Below are the code and all the weights of a small trained network. Each question names an input and a class and asks about switching units off, where a switched-off unit gives its printed mean instead of its output.

import numpy as np


def w(rows, s, z=0):
    codes = np.array(rows[::2]) - 128.0
    scale = np.full(codes.shape[1], s)
    scale[-1] = z or s
    return codes * scale


def norm(h):
    return h / np.sqrt((h * h).mean(-1, keepdims=True) + 1e-5)


def f(y):
    return y / 2 * (1 + np.tanh(0.7978845608 * (y + 0.044715 * y**3)))


def log_softmax(a):
    a = a - a.max(-1, keepdims=True)
    return a - np.log(np.exp(a).sum(-1, keepdims=True))


def net(x, mask):
    res = np.array(x, float).reshape(1, 3) / 4 @ E
    u = 0
    for l in range(3):
        y = f(norm(res) @ A[l][:, :-1].T + A[l][:, -1])
        res = res + np.where(mask[u : u + 10], y, B[l][:, -1]) @ B[l][:, :-1]
        u += 10
    return log_softmax(norm(res)[-1] @ U[:, :-1].T + U[:, -1])


A, B = {}, {}
E = w([
[154,254,166,87,107],'x0',
[101,50,138,100,221],'x1',
[146,94,231,111,115],'x2',
],0.0063)
A[0] = w([
[180,220,44,83,159,42],'L0N0',
[107,89,18,146,77,137],'L0N1',
[98,171,150,101,178,63],'L0N2',
[180,114,156,56,19,82],'L0N3',
[110,113,107,119,110,2],'L0N4',
[153,142,64,186,21,159],'L0N5',
[122,196,57,128,168,165],'L0N6',
[177,145,156,29,113,107],'L0N7',
[132,193,181,169,98,98],'L0N8',
[138,40,120,253,187,155],'L0N9',
],0.0072,0.0045)
B[0] = w([
[215,2,28,133,153,186],'L0N0',
[143,153,103,247,117,222],'L0N1',
[70,155,130,180,170,127],'L0N2',
[201,154,189,212,174,155],'L0N3',
[135,135,169,154,161,95],'L0N4',
[81,76,178,124,255,241],'L0N5',
[224,141,57,23,181,217],'L0N6',
[82,126,179,172,123,158],'L0N7',
[236,147,145,113,48,165],'L0N8',
[86,116,152,80,66,253],'L0N9',
],0.006,0.0045)
A[1] = w([
[180,196,20,101,143,13],'L1N0',
[76,161,66,226,53,119],'L1N1',
[124,90,177,202,140,148],'L1N2',
[228,139,221,161,97,74],'L1N3',
[86,116,56,100,196,116],'L1N4',
[106,255,89,31,224,127],'L1N5',
[137,192,75,81,61,159],'L1N6',
[124,85,63,231,84,4],'L1N7',
[83,107,96,114,118,45],'L1N8',
[82,106,81,230,203,32],'L1N9',
],0.0087,0.0036)
B[1] = w([
[229,42,68,111,172,243],'L1N0',
[65,170,198,210,173,168],'L1N1',
[147,194,28,139,104,197],'L1N2',
[162,253,190,87,93,223],'L1N3',
[148,230,203,161,60,239],'L1N4',
[60,108,71,143,236,253],'L1N5',
[79,16,124,195,123,171],'L1N6',
[110,177,157,233,148,175],'L1N7',
[188,130,127,119,146,133],'L1N8',
[83,79,143,145,31,206],'L1N9',
],0.0067,0.0043)
A[2] = w([
[89,129,159,78,102,146],'L2N0',
[170,143,11,97,119,117],'L2N1',
[221,88,48,156,166,32],'L2N2',
[75,135,112,149,94,97],'L2N3',
[107,61,92,153,163,136],'L2N4',
[122,81,50,129,129,116],'L2N5',
[174,129,44,125,149,19],'L2N6',
[96,71,168,49,96,1],'L2N7',
[82,147,106,203,101,31],'L2N8',
[172,194,186,110,118,70],'L2N9',
],0.012,0.0051)
B[2] = w([
[145,120,76,128,122,163],'L2N0',
[188,9,142,206,192,224],'L2N1',
[204,77,81,135,182,254],'L2N2',
[121,94,172,161,159,161],'L2N3',
[131,184,101,97,121,231],'L2N4',
[193,164,148,145,150,210],'L2N5',
[204,75,128,169,163,195],'L2N6',
[124,65,68,81,53,158],'L2N7',
[75,88,198,157,127,192],'L2N8',
[196,174,173,132,95,196],'L2N9',
],0.012,0.0058)
U = w([
[41,55,190,228,87,135],'0',
[208,218,189,67,65,193],'1',
[238,41,72,180,212,154],'2',
[90,53,43,7,36,179],'3',
[55,192,66,15,205,1],'4',
],0.014,0.0054)

Each question gives the input, the list of numbers given to net, and the class t.
The units are the neurons (one row each of A and B). Each row of codes is followed by its name. A weight is (code - 128) times the scale printed after its matrix; where a second scale follows, it is the last column's (A, B and U).
mask holds one flag per neuron, layer by layer. A switched-off neuron (its flag False) gives its mean, the last column of its row in B, instead of its output. The means were averaged over made-up inputs and are rounded, as every weight is.
A unit's drop is (log p(t) with every unit on - log p(t) with that unit switched off) / (log p(t) with every unit on - log p(t) with every unit switched off).
unit that matters most: the unit with the biggest drop
top k neurons: the k neurons with the biggest drops, biggest first
k most important neurons of layer l: the k neurons of layer l with the biggest drops, biggest first
drop of u: that unit's drop, to one decimal
input [-8,-5,7], class 0: unit that matters most	L0N6
input [0,-1,0], class 1: top 3 neurons	(L1N0; L0N8; L1N3)
input [1,8,1], class 3: top 2 neurons	(L0N6; L2N7)
input [8,-6,-1], class 2: top 2 neurons	(L0N0; L1N4)
input [-4,-4,4], class 1: top 3 neurons	(L0N3; L1N3; L1N0)
input [-4,8,-8], class 0: 2 most important neurons of layer 0	(L0N0; L0N1)
input [5,7,5], class 4: 3 most important neurons of layer 2	(L2N1; L2N5; L2N6)
input [4,7,-2], class 4: 2 most important neurons of layer 1	(L1N5; L1N4)
input [-5,-1,3], class 3: top 2 neurons	(L0N9; L1N4)
input [-2,3,-2], class 0: drop of L0N1	0.5
input [-5,7,-8], class 0: drop of L1N4	0.1
input [-6,0,5], class 3: drop of L0N9	0.3
input [3,7,-1], class 4: drop of L1N5	0.2
input [6,5,2], class 4: unit that matters most	L1N5
